z759z719: [-139  210   75 -381  169   88  -47  114  -76   69    3   42  110   25
 -103 -200  372  233 -384 -280  -86   48   26  -12]
z687z553: [-330  -55  114  -85  -82  -23  -30  -63  -14   43  194  -57  -26   77
  -41   51  134  322  -85  -54   -3   46 -165  256]
z268z522: [  31 -259  -22   47   95  -93  145 -228  123   88  -83 -202 -264  127
 -219  268   88 -114   14  120   35   15  103  149]
z268z522: [-231   20   98   18 -110  -13  127   14   61  -28  110 -150  -17   -7
  -87  133  116  155  -47  -60   42  -35  -48  170]
z759z719: [ 691 -229   21  161  362 -579 -137  539   42 -124  109  176  163 -111
  137  -73 -435   -1  188    9  284 -170  320 -434]
z46z414: [  90 -163   10    6   73  -98  105  114  104   22   53   21  -30  -76
  -72   89   94    8   38  -94  167  -96  140   20]
z46z414: [ 113  231 -179   97  -14  -67   -4  -63  -49 -110 -128  -62 -127  128
 -135   75   67  -99  192   78   82 -104   91 -234]
z759z719: [ -32   77   28   86 -181   31  -72   49  -93    1  132   37   79   39
   85  -60 -172  118  121    1   23  -28 -116   13]
z687z553: [ -60  186   41  -11  -87  229   10  118   65 -183 -163  167  338 -424
  422 -184 -123 -197 -114  -40 -212   74  -96 -102]
z759z719: [-218  -12  -15  104    1  186  269 -243  200 -138 -103 -139  -73 -284
   36  105   26 -189 -253  115 -272   48  -24  305]
z759z719: [-294  181 -323 -323  -99   -7  -69 -605 -140  252  -83 -151 -348  618
 -454  164  642  418  -40   24 -162  -90 -246   19]
z687z553: [-240   13  158   64 -151  -15   43   11   40  -76   49 -151    9  -16
   33  162   11   76   76   -2   87   54  -68  132]
z687z553: [-239  104  -78 -125 -269  152  -19 -364 -138  229  136  -82  -99  324
 -157   28  151  405  -40  -47 -152  -55 -266  247]
z687z553: [ 148 -207   53  -15  254 -344   56  312   69   26  163  -51  -86   86
 -265   75  118   85  -29  -74  255 -110  211  -92]
z759z719: [ 815 -248   72  377   93 -318 -113  564   12 -104  104  271  288 -278
  388 -126 -810 -233  432   27  333 -154  302 -376]
z687z553: [-494  300 -142 -220 -228  216 -124 -327 -137   34  -56   16 -116  235
 -112   10  502  222   43  -46  -64   47 -273   41]
z46z414: [  43  291 -259   -4 -183 -123 -250    6 -166  -58 -110  137   96  240
   77  -83   33   39  306  130  -26 -102 -235 -525]
z268z522: [ -64  276   84 -201  -73  199  -11  129  -35  -35  -87   96  255 -177
  174 -142  147   85 -119 -265  -28   11    5  -72]
z268z522: [ 178 -228  149 -111  429  -93  121  375  114   28   -3   -1  -70 -127
 -232  -35  191 -250 -216 -167  242   50  404  -27]
z268z522: [ 590 -162 -184   32   -6 -521 -336  121 -244  272  194  120   -9  583
 -118  -29 -314  363  433   84  219 -241  -46 -467]
z46z414: [ 265 -167   37  -90   38 -364 -231  331  -56   75  228  254  267   30
  207 -119 -168  402  142 -136  155 -141  -62 -242]
z46z414: [-261 -198  145  -13   48  345  313 -154  224   23 -229 -189 -163 -230
 -102  191  243 -488 -188    4  -23  209  145  333]
z759z719: [ -77  152 -126  111  -19  -35  -49   -2  -36 -144  -92  -22 -115   79
  -86   34   82 -196  171  152   65    4   -9 -204]
z268z522: [-245  167  -81  -46 -125  111   35 -210    2  -42  -84  -68  -39   37
  -23   53  186   40  -47   42 -146   11 -150   40]
z687z553: [ 102 -111   70   75 -108  169  -36 -175  -22   83 -113   -4    1  -19
  171   40 -252 -171  139   66  -17  125    0  115]
z268z522: [ 110  189 -442   48  -32 -148 -310 -286 -184  -53 -100  203 -125  298
   13 -112  -13   41  271  296 -153  -94 -228 -393]
z759z719: [ 220  -96 -291  172 -107  302  334 -426  211   36 -345  -13 -159 -214
   14  190    4 -484  104  127 -157 -121  120   74]
z268z522: [-132   55   18  -49   90  101  146 -157   71  -33  -83 -152 -123  -42
 -134   75  170  -52 -215  -11 -103   50   76  185]
z268z522: [ 671 -387   -9   -6  255  -85 -164  241  -11  174  -14  376  211 -173
  303 -271 -470 -198   57  -26   30    1  184 -204]
z46z414: [ 505  219 -269  -82 -166 -235 -330 -105 -302  207   13  159   82  485
   21  -90 -177  433  393  -47   70 -258  -93 -455]
z687z553: [  16 -104 -208  149 -204  179  163 -592   76  105 -225 -160 -324  139
 -115  327   48 -194  256  184  -42  -36   -4  200]
z759z719: [-159  183 -113 -204  -89  220  -75 -361 -135  153 -177  -63 -181  300
 -184   37  335   32   22  -31  -50   76  -67   24]
z759z719: [ 341 -234 -140  197 -203 -270 -183   80 -109  164  130  132  -33  309
    6   91 -274   58  589  122  306 -176  -66 -293]
z687z553: [-159 -216  122  120  -38   42  255 -158  194  -22   96 -172  -87 -190
   -4  207  -54   50 -135   16  -62    2   18  444]
z759z719: [ 507 -175  -43  295    2 -138   87   56  100  -50  -48   29   76 -177
  203   74 -510 -194  218  115   39 -132  164  -99]
z46z414: [ 425  -72   92   37    0 -171  -27  168   -7   66   46   30  252  -51
  216  -49 -415  150   22  -70  -25 -100   54 -118]
z687z553: [-472  363  292 -233 -137  259  301  267  132 -123  -74 -230  282 -282
   -9   32  424   52 -410 -346  -73   42  -17   96]
z759z719: [ 547 -309 -198  -71  187   20 -165 -206  -46  248 -279  233 -133  133
   43  -26  -95 -326  264   69   99   40  204 -216]
z687z553: [ 234  -33   93  130 -214  173  -18   87  -15   32  -80  107  214 -174
  324  -37 -370 -193  248  -42   77   21   24  -57]
z46z414: [ 298 -412  -33   -9  380 -508  -59  312   16  133  306   64 -193  231
 -354   21   59  189   33  -18  320 -156  224 -103]
z268z522: [ 265   96 -179 -158 -132 -136 -380  -72 -234  164  -39  256  165  304
  196 -151 -105  292  289  -11  -12  -77 -207 -393]
z687z553: [-156  178    0 -266   95  135 -175  117 -126   19  -34  179   63   26
  -16 -229  309   29 -113 -160   29  102  -16 -126]
z268z522: [-392  553  -72 -194 -183  250 -102 -192 -213  -18 -222 -181  -62  338
 -200  -49  382  -30  -66   23 -155  127 -202 -190]
z46z414: [ -32  -31  -80 -219  277 -139 -118  -28  -65   83    3   18 -154  230
 -251  -73  294  101 -181    0  -22   44   33  -80]
z46z414: [ -66  -99  262  -89   -1   72   48  275   81   -2  127   88  321 -324
  275 -137 -136  109 -241 -191  -68   65  -39  154]
z268z522: [-283  -12  246  234 -231  195  165  -61   95 -133  -77 -267  -94 -129
   45  282  -83 -280  197   64  179  167   53  273]
z46z414: [-185  286 -344 -240 -139   98 -389 -456 -339  188 -164   94 -251  634
 -221  -83  382  127  240  143  -73   70 -291 -279]
z268z522: [ -45  175 -149    2 -259   11  -86 -476 -105   72 -187 -176 -148  358
  -43  222   40  135  255  141  -83  -13 -175  -47]
z687z553: [-489   -4  146 -113  -26  -16  -43 -292  -82   80  165 -288 -272  339
 -289  159  246  350 -161   40  -36  163 -157  410]
z46z414: [-195 -125   54 -103  133   84  220  119  156   11   71   -6  -66 -183
 -182   28  353  -49 -237 -162   70  -22  124  195]
z46z414: [ 356  -47 -344  168 -184 -394 -355 -282 -219  116   94  122  -88  501
   58   40 -369  337  510  310  -22 -200 -272 -331]
z759z719: [ 312  -96  -62   53  109 -237   31  363   69  -34  136  178  207 -164
   89 -129 -163   58  -20  -61   34 -208   64 -243]
[-227   92  201  114 -267  112  180   76   55  -46   32 -241   81  -52
    8  158  -56  -26   25  -35   38   22  -67  137] : z759z719
[  60  -52   40  172  -17  -16   81  -90   85 -107  -59  -93  -46 -123
   90  136 -185 -114   84   92   12   18   77  106] : z46z414
[ 126  172   62  -83 -162   97  -59  155  -93   72    2   84  320  -37
  214 -182 -188  109  -47 -130 -119  -38 -115 -156] : z46z414
[  45   74  -76  129 -153  -74   12  -80  -31  -18   32  -74  -54  122
  -43  110  -81   83  196   64   53 -109  -42  -44] : z759z719
[ 312   90  -58 -161  307 -168  -92  -25  -46   -7  -42   55   28   18
   -2 -125  -28  213 -219  -91 -109  -52  165  -83] : z759z719
[ 180   98  107  263 -154   44  213  365   98 -152   -8  -60  206 -279
  124   30 -281 -278  134  -47  136 -116  141 -145] : z46z414
[ 146   72 -281   87   84 -144  -14 -360  -41   -6 -131 -131 -284  288
 -227  115    8  -33   59  256 -143  -79    2 -104] : z46z414
[-778  456  -92 -199 -345  156  -59 -319 -144  -18  -20 -229  -98  384
 -233   74  548  294 -107   74 -241   71 -485   18] : z268z522
[-311  -29   -1 -197  350 -103 -189  150  -57  -84  193  173  -87   -5
 -130 -252  305  141 -320   -4  -44  134  -48   57] : z268z522
[ 212 -333  -14   80   86 -270   -6  167   48  103  160   56  -76   92
 -109   89  -64   43  184   14  243 -113   97  -61] : z46z414
[-229 -175  220 -308  193  -72   38  344   61  120  218   46  118  -58
 -128 -104  347  245 -364 -278   74   42   13  119] : z268z522
[ 428  -95  -39 -114   55 -294 -229  309 -143  190   99  195  153  244
    3 -118 -100  205  228 -128  234 -147   53 -408] : z268z522
[  73 -194 -108  -58  187 -216  -19  124   31   56  194  146  -95   43
 -170  -35  177  176  -16  -64  139 -141   74  -21] : z687z553
[-487  150    3 -132 -209  379   68  -53   19    1  -60   55  127 -144
   84 -130  265 -124 -213  -22 -249  120 -290   88] : z46z414
[-210  -80 -117  166  -36  142  118 -386  116 -102 -139 -100 -251  -79
  -24  172   38 -262   29  250 -138   89  -51  231] : z759z719

z716_z726: [-349   28  -35  -86  375  213  -57  155   75  -56 -502  145 -208  199
  -87 -176 -311  -14  144  222 -139 -263 -132  204]
z812_z283: [ -51  154 -122   50   58  233  -36 -106 -274  119  -93   72  -61   97
 -179    4 -123    4 -256  197   81  -14 -105 -129]
z716_z726: [-267 -185  154   -3  -97  120    2   92  -64  -39 -320 -278  186  -15
  175 -402 -150  160   47 -221  -45  217  486 -314]
z471_z901: [-236 -196  213   81    5   11  -58   -5   34  -14 -203 -125  242   -1
   62 -164 -217   57   34  -41  -15   58  273  -38]
z716_z726: [-204   39  154   67 -122  143    4  -53  -78   67 -253  260  -11 -163
 -152 -329 -218  177  110  -18 -104  -93  156  183]
z812_z283: [-153  -77   26   45  -67  276  -33   60 -400  157 -254 -260  152  -74
   70 -299 -320  293 -109 -125 -109  218  615 -398]
z812_z283: [ 173   17  185   54 -328 -187  201 -118  123   55  382   76   96 -194
   35   38  288   18  -26 -209   45   61  124   82]
z905_z291: [ -12 -185  -66  -13  105   73  -25  274  -86  126  -68 -326  236  132
  238  204 -340 -165  -64  150  -86  196   39 -149]
z905_z291: [ 318  110   77   46 -286 -259   -2  -87  -12   67  402   62  -33 -251
    1  333  256   98   64 -127   55  -29    4  258]
z716_z726: [  69 -160   32 -190   43  242 -303  141 -340  -73 -394 -368   49 -137
   53   94 -519  255  122   12 -342   34  515 -166]
z471_z901: [ -93   -9 -143 -166  319   86   22  150  263 -156 -213  121 -166  262
  -26   35  -88 -317   78  266  -86 -169 -490  131]
z812_z283: [ 185   85  144  -82 -260 -256   56 -120  187 -173  236    7 -152 -179
   35   49  483  132  147 -315   72  -56  104  114]
z905_z291: [ 154   -7  -33  115 -164  -66  -71   39 -328  204  206 -297  146 -133
  152  175   -6  219  -97 -151   66  227  373 -201]
z812_z283: [ 157   68   47 -113  -61  -87  -36  -25   65 -104   66   20 -154  -96
  -25  174  134   60  113  -56  -58 -129   -3  169]
z100_z373: [ 121   78  214 -135 -282   34 -151  -47 -157  -88 -176   56 -183 -396
 -100  -28  -87  413  294 -213 -249 -162  439  256]
z100_z373: [ 198  -96  -52  -62   77  -22  -46    7    2  -30  141 -126   94   25
   28  264  -78 -124  -68   98  -80   27  -41  -70]
z471_z901: [-429   44 -220   26  296  200  -66  258 -197   65 -449 -373  -82  401
  213 -202  -78   32 -127   48  222  169   32 -392]
z905_z291: [ 197 -112  315  -78 -175 -445 -121 -260  460 -404  203  151  -48 -290
  -70   58  409  104  390 -305  -24 -233   48  384]
z716_z726: [-244  -71  138   90   81   65   94 -102   91    5 -122  186   69  -17
 -101 -387  -86   90   24  -61  -56  -76  201    8]
z812_z283: [ -54  109  -61   18   55  196  -16  -85 -189   73 -109  109  -77   27
 -164  -71 -123   59 -135  117  -11  -62   -1  -55]
z716_z726: [ 297   62   -2  -41 -145  -68 -174  -81 -207   -4  153 -105  -46 -194
  -43  326   24  167   14  -44  -38  -18  139   46]
z716_z726: [ -12  -76  -24 -145  140   47  -49   78  173 -167 -177   45  -58   77
  -19   18 -122 -164  125  128 -135 -102 -215   96]
z100_z373: [-305  -65  -97  -94  335  324 -123  113 -177  -67 -532 -162  -82  176
  -13 -320 -344  144    6   64 -143  -28  267 -283]
z100_z373: [ 196   92    6  -23 -217 -149  148 -108  179  -59  303  177  -66  -83
  -37   37  357 -121   -5  -92   84    6 -242   82]
z471_z901: [ 646  -30 -229 -122  -47 -291  155  -18  285  -75  743   56   34   -4
   59  562  369 -463  -87   95  -24   66 -567   24]
z471_z901: [ 422 -222   92  -96 -114 -321  -31   78  177  -93  398 -190  155 -251
  199  356   78    6  230 -195 -216   50  222  111]
z471_z901: [  6 -38  64  78 -57 -91 -49 -62 -35  17  69 -48  78 -78  18  -7  41 110
  18 -99  48  36 160 -12]
z905_z291: [  14  211 -178   51  168   73  131   -4   45  165  140  309 -131  223
 -162  258   -2 -326 -218  392  114 -159 -639  234]
z100_z373: [ -72  111  121   46  -41  174  -37 -157 -265  103 -121   98  -70 -143
 -193 -116 -151  315  -69  -31  -81 -131  383   30]
z716_z726: [  62  -33  112  138 -261  -93  103  -10  -94  184  233  -61  194 -166
  102  -13   46  105  -51 -167   43  175  266  -42]
z471_z901: [  75  -17   38  -93  -46  -20  -52   53    5  -74  -64   12  -93 -160
   12  -47  -31  156  208 -123 -169  -65  185   96]
z100_z373: [ 121   -2 -196  -69   61  112  215   18  133   -4  144  257  -26   60
  -78 -163   20 -280  -72  111 -121   36 -337 -106]
z812_z283: [-203  320  159   84 -200  -68  257 -199  259   11   53  519 -270    6
 -218 -224  426  -41   -6  -30  244 -240 -376  400]
z471_z901: [ 284  -73   19  124  -70 -278   60   17   97  171  521  -68  249   -9
  120  549   65 -248 -123  123   96   80 -224  173]
z100_z373: [ 157   57  121   26 -152   68  -46 -160 -194   95   92  121   29 -223
 -179  132 -153  156  -56   38 -121  -95  194  136]
z905_z291: [-119  100  -85  -12  213    9  128   48  285   -6  -20  305 -130  254
  -98   92   29 -369  -37  315   75 -195 -650  294]
z812_z283: [  84  212 -241   19  142   52  -63  -63  -76   49   68  181 -179  172
 -175  271   51 -201 -171  313  158 -115 -568  105]
z100_z373: [ 555  -38  271 -189 -605 -390 -231   10 -115 -178  309 -501  -15 -531
  276  492  346  437  327 -544  -88  132  651   82]
z905_z291: [-202   93  161  -43 -228   27  -11   72  -71  -43 -291  -78 -161 -140
   86 -304  106  337  206 -302   13   10  373   31]
z471_z901: [   7 -237  -32 -161  309  -62 -251  171  146 -240 -236 -246   23   89
  124  170 -230  -60  243   76 -181  -78    8   34]
z812_z283: [-286  -51   49   86  229  158   55  -73  166   21 -218  368   78  154
 -220 -206 -303 -234  -52  319  -45 -178 -337  203]
z905_z291: [ 286   90 -141   48  -92  -79  150 -165   64   51  439  260    3  -39
 -134  106  238 -208 -163   68   66   24 -357   -7]
z100_z373: [ 221   97   96   69 -354 -175   73 -122  -57   77  346   17   20 -228
   16  106  295  131  -25 -216  101   83  135   46]
z100_z373: [-186  123  202   91 -130 -217   36  -39   37    8   23 -159 -119  -30
  136  -69  403  320   71 -342  254  -28  359   64]
z471_z901: [-278  -50  -32  -61  228  152 -168  149   14  -93 -489   19  -83  121
  -23 -151 -318   -8  174  158  -92 -113 -108  108]
z716_z726: [-130  233 -238   72  303  141  -21   48 -144  170 -103  219 -241  200
 -157   84 -103  -38 -107  295   81 -191 -349  157]
z716_z726: [-294  226   46   69 -224  187  -21  -77 -245   52 -337   66 -163  -28
  -94 -383   79  255  -48 -120  193   44  120  -89]
z716_z726: [   7 -157 -106 -236  397   60   43  218  393 -196 -151   96  -60  250
   19  158 -236 -445  136  335 -259 -193 -495  194]
z716_z726: [  92  -46  179  -12 -300  -39  245  -80  219   -5  201  217  130 -144
  -30 -120   99 -165   -5  -67  -69   50  -78  100]
z100_z373: [ 285   59 -216   58    0 -282  -28  -25  123  -16  405  109  -49   -5
   15  271  311 -177   34   25  154   25 -455  107]
z100_z373: [ 521   35    6   15 -529 -172  205 -222   39   35  671   58  198 -205
  -11  255  399 -252 -249  -97  123  269 -236 -148]
z905_z291: [ 361 -175   67   88 -353  -75    4 -160 -226   96  415 -214  375 -294
   66   69    4  103 -161 -217  -52  333  435 -357]
z812_z283: [   3 -236   10  -40  152   16  -72   54  -21  -71  -54 -293  184   32
  130  -39 -159   45    3  -75 -123  115  341 -281]
z812_z283: [ 182 -318  -91  101  105  -56 -138 -134   50  -57  200  -28  430   30
  -51  115 -244 -320 -136  209  -27  180 -235 -210]
z905_z291: [ -56  225 -156   48  -58  -13  217  -78  126   14  129  319 -211   93
  -99 -257  391 -122  -76  -33  206   -9 -404   -9]
z905_z291: [ -52   26  203    4 -193  -37 -193  -69 -207  -44 -160 -266  -14 -157
   48   34   31  367   68 -223   64   17  480  -29]
z471_z901: [-162  -83 -111 -117  175  -18  -19   95  197 -261 -244  -53 -152   96
   96 -416  168   44  228 -203  -27   20   33 -199]
z905_z291: [ -73 -124 -193 -136  348   96 -162  208  -49 -127 -284 -275  -75  162
  132  -48 -179   40  112   19 -130   21  117 -233]
z812_z283: [-128   34  173 -103 -171  129  -90   21 -151  -81 -351 -101 -122 -177
    4 -242  -84  351  176 -218 -124  -34  464  -10]
[-115  232 -289  130  220  202   10  -62 -190  194  -23  186  -94  319
 -195  118  -64 -249 -368  416  255  -34 -583  -55] : z812_z283
[ 362 -163   61 -138 -214 -121 -213  -47 -100 -190  106 -251   78 -326
   73  117    9  226  200 -267 -203  107  415 -135] : z812_z283
[ 312  238   59 -174 -307   49  -49  -79 -304  -18   71  -48 -322 -362
  -77   94  179  470  107 -295 -170  -99  501   32] : z812_z283
[ 123   51    7  -51 -172 -136  -91  100 -193  -14   37 -279 -156 -250
  193  -55  219  472  233 -440  -45   87  591 -109] : z100_z373
[ 104  -64 -225 -109  295 -105  128    9  451 -221  157  324 -123  161
  -76  -96  190 -387  118  126  -78 -132 -598   79] : z905_z291
[ 248  -92   18  -18 -208 -150   73 -100  135  -91  304   20  128 -133
   28    5  209 -108    6 -137   -5  133  -47  -96] : z905_z291
[  11 -100  -81  -71   73  143  178  126  106   38   11   23  116  137
   51  -34 -164 -308 -111  169 -121   94 -206 -121] : z716_z726
[ 207 -182 -281 -202  344  117 -192  224 -111 -107 -121 -236  -27   43
   90  138 -332  -25  127  105 -329   26   81 -215] : z100_z373
[ 274 -144   -1 -167   43 -170 -135  103   65 -164  118 -317    9  -72
  176  325   46   39  160 -115 -141   16  187  -34] : z812_z283
[  88  -18   65   36 -128 -197  107 -106  203  -68  264   38   56  -24
   36    6  316  -90  -17 -130  128   49  -90   -2] : z716_z726
